Below are the code and all the weights of a small trained network. Each question names an input and a target symbol and asks about switching units off, where a switched-off unit gives its printed mean instead of its output.

import numpy as np


def w(rows, s, z=0):
    codes = np.array(rows[::2]) - 128.0
    scale = np.full(codes.shape[1], s)
    scale[-1] = z or s
    return codes * scale


def f(y):
    return y / 2 * (1 + np.tanh(0.7978845608 * (y + 0.044715 * y**3)))


def softmax(a):
    e = np.exp(a - a.max(-1, keepdims=True))
    return e / e.sum(-1, keepdims=True)


def log_softmax(a):
    a = a - a.max(-1, keepdims=True)
    return a - np.log(np.exp(a).sum(-1, keepdims=True))


def net(x, mask):
    ids = ['αβγδεζηθλμξπστψω'.index(c) for c in x.split()]
    T = len(ids)
    res = E[ids] + P[:T]
    u = 0
    for l in range(3):
        r = res
        for j in range(2):
            rows = slice(3 * j, 3 * j + 3)
            q, k, v = (r @ M[l][rows].T for M in (Q, K, V))
            z = softmax(np.where(np.tri(T) > 0, q @ k.T / 3**0.5, -1e9)) @ v
            o = O[l][rows]
            res = res + np.where(mask[u + j], z, o[:, -1]) @ o[:, :-1]
        u += 2
        y = f(res @ A[l][:, :-1].T + A[l][:, -1])
        res = res + np.where(mask[u : u + 4], y, B[l][:, -1]) @ B[l][:, :-1]
        u += 4
    return log_softmax(res[-1] @ U[:, :-1].T + U[:, -1])


Q, K, V, O, A, B = {}, {}, {}, {}, {}, {}
E = w([
[149,165,123,115,130,89],'α',
[87,89,130,107,183,126],'β',
[125,132,155,78,109,109],'γ',
[115,104,89,109,172,118],'δ',
[118,131,115,97,163,95],'ε',
[103,94,143,97,142,121],'ζ',
[132,155,162,53,108,110],'η',
[125,115,162,107,96,128],'θ',
[118,84,100,176,154,129],'λ',
[122,115,104,155,148,89],'μ',
[135,119,152,124,125,70],'ξ',
[124,135,169,127,146,121],'π',
[178,124,127,156,79,42],'σ',
[115,100,43,128,86,160],'τ',
[104,4,96,166,113,154],'ψ',
[129,167,72,55,116,117],'ω',
],0.018)
P = w([
[98,133,124,140,118,68],'0',
[142,88,128,143,151,104],'1',
[56,180,158,153,159,124],'2',
[125,140,103,59,39,74],'3',
[177,85,141,120,165,119],'4',
[45,173,177,142,158,102],'5',
[104,107,70,29,10,79],'6',
[209,77,153,98,179,130],'7',
[57,167,189,139,152,103],'8',
[105,107,94,7,10,76],'9',
],0.016)
Q[0] = w([
[58,211,119,195,82,158],'L0H1',
[201,33,55,84,236,67],'L0H1',
[71,210,135,236,1,179],'L0H1',
[241,89,79,68,105,123],'L0H2',
[187,84,72,169,94,125],'L0H2',
[92,223,167,182,209,224],'L0H2',
],0.0078)
K[0] = w([
[40,160,103,147,70,77],'L0H1',
[206,112,113,122,150,151],'L0H1',
[6,164,109,144,104,77],'L0H1',
[162,140,191,132,169,157],'L0H2',
[152,136,143,166,160,166],'L0H2',
[4,128,104,136,66,108],'L0H2',
],0.013)
V[0] = w([
[207,47,124,132,26,137],'L0H1',
[86,89,255,181,160,151],'L0H1',
[56,135,47,74,157,92],'L0H1',
[195,136,212,202,159,121],'L0H2',
[95,43,60,217,106,148],'L0H2',
[211,138,78,89,115,209],'L0H2',
],0.0054)
O[0] = w([
[158,88,167,168,25,151,87],'L0H1',
[68,118,219,152,157,171,134],'L0H1',
[72,120,51,73,169,73,226],'L0H1',
[212,136,189,174,101,131,95],'L0H2',
[78,158,105,253,88,109,109],'L0H2',
[170,203,55,84,85,169,2],'L0H2',
],0.0055,0.0024)
A[0] = w([
[177,128,112,123,161,94,141],'L0N1',
[149,183,26,172,89,63,29],'L0N2',
[185,73,82,172,199,142,90],'L0N3',
[67,254,182,106,38,113,4],'L0N4',
],0.0064,0.0035)
B[0] = w([
[164,79,174,134,177,79,227],'L0N1',
[122,59,181,112,165,157,215],'L0N2',
[196,57,126,231,226,175,179],'L0N3',
[108,56,27,254,227,147,255],'L0N4',
],0.0064,0.0014)
Q[1] = w([
[21,69,212,71,187,40],'L1H1',
[120,63,128,1,144,29],'L1H1',
[95,140,130,100,167,74],'L1H1',
[118,207,185,86,165,105],'L1H2',
[107,129,187,108,149,154],'L1H2',
[132,98,68,89,87,143],'L1H2',
],0.008)
K[1] = w([
[180,108,254,135,205,142],'L1H1',
[249,87,125,77,249,220],'L1H1',
[180,79,193,152,168,86],'L1H1',
[112,104,180,120,36,84],'L1H2',
[106,134,128,110,112,101],'L1H2',
[141,140,77,118,139,220],'L1H2',
],0.0068)
V[1] = w([
[74,149,63,27,140,233],'L1H1',
[145,71,110,124,132,178],'L1H1',
[68,35,138,116,63,56],'L1H1',
[99,201,131,120,181,149],'L1H2',
[161,133,78,63,113,101],'L1H2',
[255,143,134,217,194,196],'L1H2',
],0.0044)
O[1] = w([
[164,132,96,88,205,244,1],'L1H1',
[118,54,132,120,178,100,147],'L1H1',
[80,64,152,3,10,116,180],'L1H1',
[137,159,85,163,77,166,106],'L1H2',
[124,90,151,198,131,107,138],'L1H2',
[108,157,39,95,222,245,24],'L1H2',
],0.004,0.0056)
A[1] = w([
[72,254,54,142,60,121,96],'L1N1',
[100,158,45,72,30,170,2],'L1N2',
[151,143,150,93,84,61,119],'L1N3',
[113,173,174,104,164,85,79],'L1N4',
],0.0076,0.0033)
B[1] = w([
[70,1,171,83,142,140,157],'L1N1',
[187,139,164,150,119,65,167],'L1N2',
[129,117,131,138,58,139,254],'L1N3',
[103,186,114,170,119,120,187],'L1N4',
],0.0099,0.0064)
Q[2] = w([
[136,254,131,111,139,115],'L2H1',
[126,83,184,30,60,63],'L2H1',
[194,59,121,93,109,187],'L2H1',
[54,80,35,89,136,243],'L2H2',
[135,56,170,200,114,72],'L2H2',
[153,148,80,132,156,195],'L2H2',
],0.0092)
K[2] = w([
[116,131,87,122,79,179],'L2H1',
[226,115,151,102,148,184],'L2H1',
[122,168,166,154,160,143],'L2H1',
[4,111,50,103,85,122],'L2H2',
[172,93,123,125,178,185],'L2H2',
[69,155,100,192,110,94],'L2H2',
],0.013)
V[2] = w([
[203,208,60,236,103,67],'L2H1',
[222,39,51,195,115,171],'L2H1',
[92,110,166,175,234,88],'L2H1',
[160,173,203,158,239,141],'L2H2',
[139,99,2,33,155,61],'L2H2',
[200,179,147,89,120,87],'L2H2',
],0.0071)
O[2] = w([
[238,166,64,252,45,76,126],'L2H1',
[205,84,138,181,220,89,188],'L2H1',
[50,161,96,163,154,103,251],'L2H1',
[2,189,107,157,116,134,157],'L2H2',
[175,95,44,39,159,49,202],'L2H2',
[149,192,106,119,81,120,210],'L2H2',
],0.0074,0.0023)
A[2] = w([
[241,179,143,77,43,135,4],'L2N1',
[75,234,126,110,208,190,148],'L2N2',
[110,217,56,79,27,149,15],'L2N3',
[66,133,2,49,105,81,151],'L2N4',
],0.0084,0.0035)
B[2] = w([
[57,151,76,121,163,156,182],'L2N1',
[164,133,27,82,94,143,153],'L2N2',
[143,9,99,167,139,187,157],'L2N3',
[171,167,175,154,158,183,248],'L2N4',
],0.014,0.013)
U = w([
[162,89,16,221,147,168,69],'α',
[247,99,160,185,129,210,102],'β',
[82,69,185,218,103,184,3],'γ',
[78,60,74,118,209,167,26],'δ',
[172,147,88,117,190,166,114],'ε',
[113,99,111,55,119,149,181],'ζ',
[210,98,77,38,127,84,162],'η',
[113,106,136,13,59,76,187],'θ',
[78,94,98,152,126,129,127],'λ',
[30,242,190,185,163,182,206],'μ',
[134,136,255,89,78,135,161],'ξ',
[106,190,8,108,96,76,250],'π',
[207,187,224,183,12,40,145],'σ',
[103,10,178,87,200,70,43],'τ',
[50,63,113,213,222,66,77],'ψ',
[187,164,189,121,222,94,144],'ω',
],0.0058,0.0036)

Each question gives the input, a string of symbols that net reads in full, and the target symbol t.
The units are the heads (3 rows each of Q, K, V and O) and the neurons (one row each of A and B). Each row of codes is followed by its name. A weight is (code - 128) times the scale printed after its matrix; where a second scale follows, it is the last column's (O, A, B and U).
mask holds one flag per unit, layer by layer, with each layer's heads first. A switched-off unit (its flag False) gives its mean, the last column of its rows in O or B, instead of its output. The means were averaged over made-up inputs and are rounded, as every weight is.
A unit's drop is (log p(t) with every unit on - log p(t) with that unit switched off) / (log p(t) with every unit on - log p(t) with every unit switched off).
The circuit of an input: a set's keep is (log p(t) with only the set's units on - log p(t) with every unit switched off) / (log p(t) with every unit on - log p(t) with every unit switched off). Starting from the 12 units with the biggest drops (on a tie, the unit counted first), units are removed one at a time, each time the one whose removal leaves the highest keep (on an exact tie, the one counted first), for as long as the keep stays at least 0.8.
circuit, biggest first: the units of the circuit, biggest drop first
top k neurons: the k neurons with the biggest drops, biggest first
top k neurons in layer l: the k neurons of layer l with the biggest drops, biggest first
input π μ α ζ π α τ, target γ: top 2 neurons : [L1N2 L2N3]
input δ μ ε μ, target σ: circuit, biggest first : [L2N1 L2H1 L0H2]
input α ψ μ μ τ μ ω μ ξ α, target σ: top 3 neurons : [L0N3 L2N1 L2N3]
input λ σ η γ, target π: top 3 neurons in layer 2 : [L2N1 L2N4 L2N3]
input σ α τ, target τ: circuit, biggest first : [L1N1 L2H2 L0H2 L1H1]
input μ α β μ ζ π ξ, target ξ: circuit, biggest first : [L2H1 L2N4 L2N1]
input α ω γ μ ψ, target γ: circuit, biggest first : [L0H1 L2H2 L2H1]
input μ μ ε ε β ε α, target μ: circuit, biggest first : [L2H1 L2N4]
input ω π μ π ε ψ π ε μ μ, target β: top 2 neurons : [L2N4 L2N3]
input α π ε, target π: circuit, biggest first : [L2N2 L2H2 L0H1 L2N4]
input α ζ ε ω θ τ δ λ γ η, target ψ: top 2 neurons : [L0N4 L0N3]
input η β λ μ, target μ: circuit, biggest first : [L2H1 L2N4 L0H1]
input μ π δ π β, target δ: circuit, biggest first : [L2H1 L2N2 L1N3 L0H1]
input ζ α ζ ε ε μ η τ, target β: top 3 neurons in layer 2 : [L2N4 L2N1 L2N3]
input ζ μ μ ω, target σ: circuit, biggest first : [L1N2 L2H1]
input μ π ε ε, target γ: top 2 neurons : [L2N3 L1N3]
input ξ β π, target π: top 2 neurons : [L2N2 L2N4]
input α α ε π ψ ε ξ ε ε δ, target β: circuit, biggest first : [L2N4 L2N3]
input π π ω τ ξ μ ξ σ α θ, target π: top neuron : [L2N1]
input λ ξ μ ε π π π, target γ: circuit, biggest first : [L2N3 L2H2 L1N3 L0H1]
input ε ε σ μ δ μ α δ δ ε, target ω: top 2 neurons : [L2N4 L0N3]
input θ μ π θ ω β ω, target ε: circuit, biggest first : [L2N4 L2N1 L2H2]
input π μ σ π λ θ, target π: top 3 neurons : [L2N2 L1N3 L2N4]
input β α α η, target α: circuit, biggest first : [L2N3 L2H1 L1N3]
input μ τ θ μ ζ ζ β, target ξ: top neuron : [L2N4]
input β ψ μ ε ε ε ζ τ γ, target τ: top 2 neurons : [L0N3 L2N4]
input π ε β ε ε μ σ, target β: top 3 neurons : [L2N4 L2N3 L1N3]
input θ μ α ζ π ε ψ, target γ: top neuron : [L1N2]
